Below are the code and all the weights of a small trained network. Each question names an input and a class and asks about switching units off, where a switched-off unit gives its printed mean instead of its output.

import numpy as np


def w(rows, s, z=0):
    codes = np.array(rows[::2]) - 128.0
    scale = np.full(codes.shape[1], s)
    scale[-1] = z or s
    return codes * scale


def f(y):
    return np.maximum(y, 0)


def log_softmax(a):
    a = a - a.max(-1, keepdims=True)
    return a - np.log(np.exp(a).sum(-1, keepdims=True))


def net(x, mask):
    res = np.array(x, float).reshape(1, 6) / 4 @ E
    y = f(res @ A[0][:, :-1].T + A[0][:, -1])
    res = res + np.where(mask, y, B[0][:, -1]) @ B[0][:, :-1]
    return log_softmax(res[-1] @ U[:, :-1].T + U[:, -1])


A, B = {}, {}
E = w([
[140,157,113,115,167,8],'x0',
[179,160,140,179,191,142],'x1',
[157,161,189,117,96,112],'x2',
[70,79,178,192,121,83],'x3',
[164,72,105,106,95,147],'x4',
[166,85,147,166,100,106],'x5',
],0.014)
A[0] = w([
[79,77,142,94,87,168,190],'N0',
[76,251,94,85,132,126,158],'N1',
[137,110,165,136,79,100,188],'N2',
[183,149,180,142,18,64,150],'N3',
[124,165,98,172,143,76,172],'N4',
[195,113,131,144,149,176,167],'N5',
[38,98,109,134,110,167,149],'N6',
[175,95,166,160,109,77,196],'N7',
[95,107,135,161,178,77,137],'N8',
[170,149,72,176,168,195,189],'N9',
[108,82,95,69,85,129,174],'N10',
[101,114,161,160,66,195,181],'N11',
[103,233,105,130,157,135,180],'N12',
[146,161,165,174,155,134,124],'N13',
[97,124,74,131,141,75,188],'N14',
[156,84,149,142,142,69,183],'N15',
[121,222,133,125,154,95,148],'N16',
[157,100,72,96,32,111,113],'N17',
[155,119,122,149,128,154,143],'N18',
[98,131,96,194,171,49,161],'N19',
[73,100,185,124,142,154,163],'N20',
[115,124,73,118,78,131,152],'N21',
[160,235,121,152,153,173,253],'N22',
[124,76,96,75,102,122,134],'N23',
],0.015,0.0047)
B[0] = w([
[96,126,79,219,178,199,238],'N0',
[65,114,77,24,101,124,245],'N1',
[123,192,105,179,129,120,197],'N2',
[117,230,96,164,87,87,227],'N3',
[82,76,185,95,155,76,198],'N4',
[177,138,185,133,54,141,198],'N5',
[84,85,145,138,111,182,227],'N6',
[152,189,146,154,137,80,208],'N7',
[108,82,238,183,175,74,209],'N8',
[212,55,212,95,104,175,217],'N9',
[159,83,2,183,152,139,213],'N10',
[102,147,139,168,107,171,249],'N11',
[74,117,132,30,89,132,226],'N12',
[153,129,168,80,104,84,183],'N13',
[126,74,144,120,150,109,197],'N14',
[121,178,143,165,153,98,199],'N15',
[78,126,127,74,110,60,221],'N16',
[172,115,43,140,139,99,204],'N17',
[154,134,156,145,124,133,164],'N18',
[108,65,198,150,228,21,235],'N19',
[84,158,160,115,144,154,203],'N20',
[157,61,60,171,146,148,180],'N21',
[135,101,163,54,43,132,243],'N22',
[176,95,36,159,152,114,191],'N23',
],0.0098,0.015)
U = w([
[113,108,176,179,184,73,190],'0',
[240,113,185,129,68,198,145],'1',
[200,79,38,165,117,155,96],'2',
[75,121,128,201,122,246,51],'3',
[92,133,103,61,78,130,10],'4',
[151,248,114,181,76,112,141],'5',
],0.012,0.0012)

Each question gives the input, the list of numbers given to net, and the class t.
The units are the neurons (one row each of A and B). Each row of codes is followed by its name. A weight is (code - 128) times the scale printed after its matrix; where a second scale follows, it is the last column's (A, B and U).
mask holds one flag per neuron, in row order. A switched-off neuron (its flag False) gives its mean, the last column of its row in B, instead of its output. The means were averaged over made-up inputs and are rounded, as every weight is.
A unit's drop is (log p(t) with every unit on - log p(t) with that unit switched off) / (log p(t) with every unit on - log p(t) with every unit switched off).
The circuit of an input: a set's keep is (log p(t) with only the set's units on - log p(t) with every unit switched off) / (log p(t) with every unit on - log p(t) with every unit switched off). Starting from the 12 units with the biggest drops (on a tie, the unit counted first), units are removed one at a time, each time the one whose removal leaves the highest keep (on an exact tie, the one counted first), for as long as the keep stays at least 0.8.
circuit, biggest first: the units of the circuit, biggest drop first
top k neurons: the k neurons with the biggest drops, biggest first
drop of u: that unit's drop, to one decimal
input [-4,2,-3,-7,4,-5], class 1: circuit, biggest first => N9
input [1,-8,-6,3,-3,-6], class 3: circuit, biggest first => N6, N0
input [3,8,-5,-8,-5,3], class 4: top 2 neurons => N12, N16
input [0,-1,1,4,0,5], class 5: circuit, biggest first => N3, N2, N7
input [-7,-7,8,-2,-7,-4], class 3: top 2 neurons => N0, N11
input [4,7,5,-8,7,-4], class 1: top 2 neurons => N9, N5
input [3,-2,5,5,1,3], class 5: top 2 neurons => N3, N2
input [7,-2,2,-6,-8,7], class 4: top 3 neurons => N1, N12, N16
input [5,0,-4,-2,5,6], class 2: top 2 neurons => N17, N23
input [-6,-4,8,-3,-5,1], class 3: top 3 neurons => N7, N0, N11
input [5,4,6,-7,-4,8], class 5: top 2 neurons => N3, N7
input [-4,4,-7,-8,-4,-8], class 4: top 2 neurons => N1, N12
input [-6,4,5,-7,-3,-6], class 4: top 4 neurons => N1, N12, N16, N8
input [-2,-5,8,5,2,-2], class 5: circuit, biggest first => N3
input [-8,6,3,-6,-7,1], class 1: drop of N15 => 0.0
input [6,6,8,2,6,-3], class 5: drop of N11 => -0.1
input [-4,2,4,8,8,-1], class 3: drop of N11 => 0.1
input [3,4,-8,0,-2,-8], class 4: drop of N12 => 0.5
